Here is a tiny trained network, its code and every weight. The questions are about switching its units off for an input and a class, where a switched-off unit gives its printed mean instead of its output.

import numpy as np


def w(rows, s, z=0):
    codes = np.array(rows[::2]) - 128.0
    scale = np.full(codes.shape[1], s)
    scale[-1] = z or s
    return codes * scale


def f(y):
    return np.maximum(y, 0)


def log_softmax(a):
    a = a - a.max(-1, keepdims=True)
    return a - np.log(np.exp(a).sum(-1, keepdims=True))


def net(x, mask):
    res = np.array(x, float).reshape(1, 4) / 4 @ E
    y = f(res @ A[0][:, :-1].T + A[0][:, -1])
    res = res + np.where(mask, y, B[0][:, -1]) @ B[0][:, :-1]
    return log_softmax(res[-1] @ U[:, :-1].T + U[:, -1])


A, B = {}, {}
E = w([
[6,113,153,188,110],'x0',
[127,122,125,123,124],'x1',
[192,140,155,187,17],'x2',
[177,24,192,182,184],'x3',
],0.011)
A[0] = w([
[70,115,110,72,234,112],'n1',
[216,150,125,41,162,61],'n2',
[142,37,155,141,141,114],'n3',
[181,37,221,154,207,121],'n4',
[145,135,172,164,23,88],'n5',
[95,122,67,95,169,105],'n6',
[105,182,84,106,102,107],'n7',
[249,162,83,114,188,26],'n8',
[87,150,77,81,250,99],'n9',
[102,242,67,91,112,129],'n10',
[114,78,78,129,166,4],'n11',
[150,130,160,148,41,99],'n12',
[32,98,157,172,94,47],'n13',
[166,142,114,210,52,74],'n14',
[142,189,130,45,98,107],'n15',
[81,143,120,95,204,72],'n16',
[167,148,137,148,93,58],'n17',
[23,133,165,183,102,44],'n18',
[154,119,143,138,46,110],'n19',
[150,75,215,151,169,119],'n20',
[60,145,165,141,158,95],'n21',
[111,163,56,123,103,129],'n22',
[73,211,133,84,81,123],'n23',
[97,208,75,91,79,132],'n24',
[94,203,82,70,90,110],'n25',
[79,95,103,86,203,91],'n26',
[220,139,91,77,131,34],'n27',
[37,135,128,219,128,53],'n28',
],0.011,0.0034)
B[0] = w([
[165,205,75,177,197,225],'n1',
[47,78,48,3,65,216],'n2',
[169,120,213,144,124,197],'n3',
[161,100,237,152,115,252],'n4',
[134,232,57,174,218,213],'n5',
[166,180,111,158,174,183],'n6',
[165,108,174,135,132,191],'n7',
[22,61,82,10,55,217],'n8',
[173,222,81,181,196,230],'n9',
[187,65,190,178,104,238],'n10',
[159,169,122,197,105,151],'n11',
[167,224,69,172,207,197],'n12',
[61,63,69,11,63,197],'n13',
[160,199,73,155,209,207],'n14',
[143,73,173,99,110,201],'n15',
[146,163,102,172,202,189],'n16',
[123,197,87,125,180,165],'n17',
[65,67,70,31,64,201],'n18',
[140,219,73,215,197,191],'n19',
[159,63,234,181,132,209],'n20',
[37,130,86,74,96,171],'n21',
[151,88,195,183,101,186],'n22',
[192,67,229,149,106,211],'n23',
[131,95,235,195,109,225],'n24',
[153,110,170,166,98,222],'n25',
[205,166,92,177,175,199],'n26',
[42,91,75,40,62,204],'n27',
[33,68,75,38,55,198],'n28',
],0.0073,0.012)
U = w([
[144,91,251,176,117,253],'0',
[141,216,66,176,165,153],'1',
[83,79,71,83,88,2],'2',
],0.017,0.00044)

Each question gives the input, the list of numbers given to net, and the class t.
The units are the neurons (one row each of A and B). Each row of codes is followed by its name. A weight is (code - 128) times the scale printed after its matrix; where a second scale follows, it is the last column's (A, B and U).
mask holds one flag per neuron, in row order. A switched-off neuron (its flag False) gives its mean, the last column of its row in B, instead of its output. The means were averaged over made-up inputs and are rounded, as every weight is.
A unit's drop is (log p(t) with every unit on - log p(t) with that unit switched off) / (log p(t) with every unit on - log p(t) with every unit switched off).
The circuit of an input: a set's keep is (log p(t) with only the set's units on - log p(t) with every unit switched off) / (log p(t) with every unit on - log p(t) with every unit switched off). Starting from the 12 units with the biggest drops (on a tie, the unit counted first), units are removed one at a time, each time the one whose removal leaves the highest keep (on an exact tie, the one counted first), for as long as the keep stays at least 0.8.
circuit, biggest first: the units of the circuit, biggest drop first
top k neurons: the k neurons with the biggest drops, biggest first
drop of u: that unit's drop, to one decimal
input [-4,-2,-3,-2], class 2: circuit, biggest first	n2
input [-7,5,-1,-8], class 0: top 2 neurons	n24, n10
input [-8,3,6,-8], class 0: top 2 neurons	n24, n10
input [-8,0,0,6], class 2: top 2 neurons	n8, n2
input [-6,-2,-5,2], class 2: top 4 neurons	n8, n2, n27, n5
input [-4,-6,8,7], class 1: top 4 neurons	n5, n14, n12, n19
input [5,-1,5,-2], class 1: top 3 neurons	n5, n8, n12
input [-6,-7,5,-7], class 0: drop of n24	0.1
input [-2,-4,-1,-3], class 0: drop of n28	0.0
input [4,6,-3,1], class 2: drop of n19	0.1
